Below are the code and all the weights of a small trained network. Each question names an input and a class and asks about switching units off, where a switched-off unit gives its printed mean instead of its output.

import numpy as np


def w(rows, s, z=0):
    codes = np.array(rows[::2]) - 128.0
    scale = np.full(codes.shape[1], s)
    scale[-1] = z or s
    return codes * scale


def f(y):
    return np.maximum(y, 0)


def log_softmax(a):
    a = a - a.max(-1, keepdims=True)
    return a - np.log(np.exp(a).sum(-1, keepdims=True))


def net(x, mask):
    res = np.array(x, float).reshape(1, 6) / 4 @ E
    y = f(res @ A[0][:, :-1].T + A[0][:, -1])
    res = res + np.where(mask, y, B[0][:, -1]) @ B[0][:, :-1]
    return log_softmax(res[-1] @ U[:, :-1].T + U[:, -1])


A, B = {}, {}
E = w([
[126,149,203],'x0',
[205,129,123],'x1',
[113,178,48],'x2',
[180,192,53],'x3',
[59,254,132],'x4',
[191,121,124],'x5',
],0.0085)
A[0] = w([
[180,139,80,236],'N0',
[76,136,97,168],'N1',
[57,205,149,141],'N2',
[200,11,220,4],'N3',
[191,153,98,118],'N4',
[20,120,155,113],'N5',
[209,70,186,85],'N6',
[16,137,179,72],'N7',
[111,212,147,76],'N8',
[68,164,193,180],'N9',
],0.012,0.0033)
B[0] = w([
[232,151,39,206],'N0',
[71,90,176,176],'N1',
[113,211,142,223],'N2',
[75,159,214,254],'N3',
[206,90,85,183],'N4',
[167,132,27,205],'N5',
[93,228,181,217],'N6',
[152,150,81,213],'N7',
[198,104,158,194],'N8',
[156,254,103,213],'N9',
],0.0074,0.0096)
U = w([
[171,21,8,150],'0',
[146,196,97,201],'1',
[31,98,159,2],'2',
],0.013,0.0034)

Each question gives the input, the list of numbers given to net, and the class t.
The units are the neurons (one row each of A and B). Each row of codes is followed by its name. A weight is (code - 128) times the scale printed after its matrix; where a second scale follows, it is the last column's (A, B and U).
mask holds one flag per neuron, in row order. A switched-off neuron (its flag False) gives its mean, the last column of its row in B, instead of its output. The means were averaged over made-up inputs and are rounded, as every weight is.
A unit's drop is (log p(t) with every unit on - log p(t) with that unit switched off) / (log p(t) with every unit on - log p(t) with every unit switched off).
The circuit of an input: a set's keep is (log p(t) with only the set's units on - log p(t) with every unit switched off) / (log p(t) with every unit on - log p(t) with every unit switched off). Starting from all 10 units, units are removed one at a time, each time the one whose removal leaves the highest keep (on an exact tie, the one counted first), for as long as the keep stays at least 0.8.
circuit, biggest first: the units of the circuit, biggest drop first
top k neurons: the k neurons with the biggest drops, biggest first
drop of u: that unit's drop, to one decimal
input [-5,1,-5,3,-6,4], class 1: top 2 neurons -> N6, N3
input [-8,3,-3,-5,2,-1], class 2: circuit, biggest first -> N0, N9
input [4,-4,-2,2,-8,5], class 2: circuit, biggest first -> N3, N9
input [-2,6,2,-7,-4,6], class 2: circuit, biggest first -> N3, N9
input [-6,6,0,-2,-7,-2], class 1: circuit, biggest first -> N6
input [6,3,2,4,-2,-7], class 0: circuit, biggest first -> N6, N3
input [0,3,-8,-8,1,-8], class 1: top 3 neurons -> N9, N5, N7
input [-6,-5,3,0,-2,-2], class 0: top 2 neurons -> N3, N6
input [1,3,-5,-7,3,5], class 2: drop of N4 -> 0.1
input [6,-2,0,7,0,8], class 0: drop of N9 -> 0.2
input [-1,0,4,-8,-1,-6], class 0: drop of N6 -> 0.5
input [-4,4,7,-6,-4,-5], class 0: drop of N3 -> 0.2
